Below is a small trained network, with its code and all its weights. Each question gives an input and a class and asks what happens when units are switched off, that is, made to give their printed mean instead of their output.

import numpy as np


def w(rows, s, z=0):
    codes = np.array(rows[::2]) - 128.0
    scale = np.full(codes.shape[1], s)
    scale[-1] = z or s
    return codes * scale


def f(y):
    return np.maximum(y, 0)


def log_softmax(a):
    a = a - a.max(-1, keepdims=True)
    return a - np.log(np.exp(a).sum(-1, keepdims=True))


def net(x, mask):
    res = np.array(x, float).reshape(1, 3) / 4 @ E
    y = f(res @ A[0][:, :-1].T + A[0][:, -1])
    res = res + np.where(mask, y, B[0][:, -1]) @ B[0][:, :-1]
    return log_softmax(res[-1] @ U[:, :-1].T + U[:, -1])


A, B = {}, {}
E = w([
[152,52,254],'x0',
[129,132,128],'x1',
[8,138,171],'x2',
],0.0097)
A[0] = w([
[49,90,114,82],'N0',
[177,84,194,60],'N1',
[139,158,60,106],'N2',
[100,148,246,135],'N3',
[224,143,114,254],'N4',
[124,188,87,77],'N5',
[232,110,84,65],'N6',
[149,143,53,159],'N7',
[235,146,148,111],'N8',
[129,132,101,229],'N9',
[221,88,245,84],'N10',
[178,97,127,111],'N11',
[131,44,233,115],'N12',
[164,138,120,97],'N13',
[172,158,125,98],'N14',
[47,145,198,88],'N15',
[249,105,74,85],'N16',
[112,144,83,89],'N17',
[100,133,137,176],'N18',
[66,238,96,120],'N19',
],0.013,0.012)
B[0] = w([
[51,236,145,152],'N0',
[160,184,112,159],'N1',
[198,218,76,174],'N2',
[153,124,55,203],'N3',
[95,64,35,249],'N4',
[173,254,173,157],'N5',
[86,196,148,170],'N6',
[179,124,56,197],'N7',
[51,185,87,173],'N8',
[127,63,71,215],'N9',
[176,202,75,198],'N10',
[66,147,105,150],'N11',
[180,203,44,214],'N12',
[59,187,126,138],'N13',
[48,144,136,142],'N14',
[85,208,44,181],'N15',
[86,209,116,189],'N16',
[152,221,133,149],'N17',
[123,97,15,174],'N18',
[194,161,82,196],'N19',
],0.0079,0.014)
U = w([
[191,169,94,37],'0',
[3,175,99,68],'1',
[118,123,88,254],'2',
[130,67,98,224],'3',
[124,85,234,87],'4',
[146,69,200,56],'5',
[123,75,226,83],'6',
[91,115,209,76],'7',
],0.015,0.013)

Each question gives the input, the list of numbers given to net, and the class t.
The units are the neurons (one row each of A and B). Each row of codes is followed by its name. A weight is (code - 128) times the scale printed after its matrix; where a second scale follows, it is the last column's (A, B and U).
mask holds one flag per neuron, in row order. A switched-off neuron (its flag False) gives its mean, the last column of its row in B, instead of its output. The means were averaged over made-up inputs and are rounded, as every weight is.
A unit's drop is (log p(t) with every unit on - log p(t) with that unit switched off) / (log p(t) with every unit on - log p(t) with every unit switched off).
The circuit of an input: a set's keep is (log p(t) with only the set's units on - log p(t) with every unit switched off) / (log p(t) with every unit on - log p(t) with every unit switched off). Starting from the 12 units with the biggest drops (on a tie, the unit counted first), units are removed one at a time, each time the one whose removal leaves the highest keep (on an exact tie, the one counted first), for as long as the keep stays at least 0.8.
units of the circuit, in order: the units of the circuit, biggest drop first
most important unit: the unit with the biggest drop
k most important neurons: the k neurons with the biggest drops, biggest first
drop of u: that unit's drop, to one decimal
input [4,2,-5], class 1: most important unit	N8
input [7,7,-8], class 1: units of the circuit, in order	[N8, N16]
input [8,-1,8], class 0: 2 most important neurons	[N12, N3]
input [4,1,4], class 0: 2 most important neurons	[N12, N4]
input [7,-4,-8], class 1: units of the circuit, in order	[N8, N16]
input [-6,-6,6], class 0: 2 most important neurons	[N19, N4]
input [5,-4,3], class 0: 3 most important neurons	[N12, N4, N10]
input [8,-7,-2], class 0: 2 most important neurons	[N10, N12]
input [8,3,-1], class 0: drop of N12	0.2
input [7,2,0], class 0: drop of N10	0.3
input [8,1,6], class 0: drop of N12	0.3
